Here is a tiny trained network, its code and every weight. The questions are about switching its units off for an input and a target symbol, where a switched-off unit gives its printed mean instead of its output.

import numpy as np


def w(rows, s, z=0):
    codes = np.array(rows[::2]) - 128.0
    scale = np.full(codes.shape[1], s)
    scale[-1] = z or s
    return codes * scale


def f(y):
    return np.maximum(y, 0)


def softmax(a):
    e = np.exp(a - a.max(-1, keepdims=True))
    return e / e.sum(-1, keepdims=True)


def log_softmax(a):
    a = a - a.max(-1, keepdims=True)
    return a - np.log(np.exp(a).sum(-1, keepdims=True))


def net(x, mask):
    ids = ['ΔΞβγεπφψ'.index(c) for c in x.split()]
    T = len(ids)
    res = E[ids] + P[:T]
    q, k, v = (res @ M[0].T for M in (Q, K, V))
    z = softmax(np.where(np.tri(T) > 0, q @ k.T / 3**0.5, -1e9)) @ v
    res = res + np.where(mask[0], z, O[0][:, -1]) @ O[0][:, :-1]
    y = f(res @ A[0][:, :-1].T + A[0][:, -1])
    res = res + np.where(mask[1:9], y, B[0][:, -1]) @ B[0][:, :-1]
    return log_softmax(res[-1] @ U[:, :-1].T + U[:, -1])


Q, K, V, O, A, B = {}, {}, {}, {}, {}, {}
E = w([
[152,22,50,190,226],'Δ',
[82,152,135,168,181],'Ξ',
[242,78,166,143,59],'β',
[176,101,74,191,74],'γ',
[180,39,221,209,212],'ε',
[186,123,175,41,188],'π',
[143,187,196,96,50],'φ',
[248,52,35,130,174],'ψ',
],0.012)
P = w([
[130,178,113,143,172],'0',
[129,144,142,164,76],'1',
[100,5,117,80,84],'2',
[134,181,122,157,181],'3',
[132,130,120,153,74],'4',
[110,67,140,64,134],'5',
[131,180,124,155,185],'6',
[139,124,109,142,71],'7',
[104,73,144,89,157],'8',
[133,182,129,158,187],'9',
[135,112,109,150,65],'10',
[67,49,166,128,153],'11',
[133,182,128,159,186],'12',
[138,104,111,155,73],'13',
],0.013)
Q[0] = w([
[60,254,90,68,89],'H0',
[165,149,189,97,38],'H0',
[133,68,212,172,105],'H0',
],0.0079)
K[0] = w([
[12,150,96,19,69],'H0',
[219,123,143,104,4],'H0',
[201,102,173,254,139],'H0',
],0.0062)
V[0] = w([
[146,25,105,100,106],'H0',
[113,208,254,143,196],'H0',
[152,125,197,43,52],'H0',
],0.0042)
O[0] = w([
[141,119,48,32,49,152],'H0',
[105,115,254,124,121,251],'H0',
[136,124,178,122,73,12],'H0',
],0.0077,0.0025)
A[0] = w([
[127,155,143,234,150,130],'N0',
[184,216,126,106,149,134],'N1',
[6,158,99,141,164,205],'N2',
[157,151,107,64,187,145],'N3',
[141,27,115,102,78,253],'N4',
[124,132,122,107,216,178],'N5',
[205,147,68,136,110,224],'N6',
[123,226,145,166,141,122],'N7',
],0.011,0.0037)
B[0] = w([
[99,168,92,143,131,233],'N0',
[156,193,224,147,30,155],'N1',
[231,98,162,96,222,166],'N2',
[187,105,160,35,149,154],'N3',
[128,178,130,69,176,254],'N4',
[61,12,117,125,85,209],'N5',
[119,87,126,168,65,195],'N6',
[60,186,85,68,166,168],'N7',
],0.011,0.0081)
U = w([
[12,81,119,149,109,139],'Δ',
[117,164,73,43,172,245],'Ξ',
[160,64,155,129,93,110],'β',
[99,159,48,173,93,125],'γ',
[208,146,176,211,130,162],'ε',
[145,106,171,68,130,8],'π',
[60,175,130,98,86,79],'φ',
[169,91,54,153,140,2],'ψ',
],0.011,0.0034)

Each question gives the input, a string of symbols that net reads in full, and the target symbol t.
The units are the heads (3 rows each of Q, K, V and O) and the neurons (one row each of A and B). Each row of codes is followed by its name. A weight is (code - 128) times the scale printed after its matrix; where a second scale follows, it is the last column's (O, A, B and U).
mask holds one flag per unit, heads first, then neurons. A switched-off unit (its flag False) gives its mean, the last column of its rows in O or B, instead of its output. The means were averaged over made-up inputs and are rounded, as every weight is.
A unit's drop is (log p(t) with every unit on - log p(t) with that unit switched off) / (log p(t) with every unit on - log p(t) with every unit switched off).
The circuit of an input: a set's keep is (log p(t) with only the set's units on - log p(t) with every unit switched off) / (log p(t) with every unit on - log p(t) with every unit switched off). Starting from all 9 units, units are removed one at a time, each time the one whose removal leaves the highest keep (on an exact tie, the one counted first), for as long as the keep stays at least 0.8.
units of the circuit, in order: the units of the circuit, biggest drop first
k most important neurons: the k neurons with the biggest drops, biggest first
drop of u: that unit's drop, to one decimal
input φ ε ε ε γ ε ε Ξ Ξ, target π: 3 most important neurons : (N2; N0; N6)
input β γ ε γ, target γ: 2 most important neurons : (N2; N6)
input ε ε φ, target Ξ: units of the circuit, in order : (N4)
input ψ Ξ φ, target Ξ: units of the circuit, in order : (N4; H0)
input Ξ β ε, target Ξ: units of the circuit, in order : (N4; H0)
input Ξ β β ψ ε φ β ψ Ξ, target π: 2 most important neurons : (N2; N0)
input ψ ε β, target Ξ: 3 most important neurons : (N4; N5; N1)
input π φ Ξ, target Ξ: 3 most important neurons : (N4; N6; N5)
input ε ε Ξ, target Ξ: 2 most important neurons : (N4; N6)
input Δ ε ε Δ, target ψ: drop of N2 : 0.6
input ε ε β, target Ξ: drop of N5 : 0.1
input φ ε Δ, target Ξ: drop of N4 : 1.3
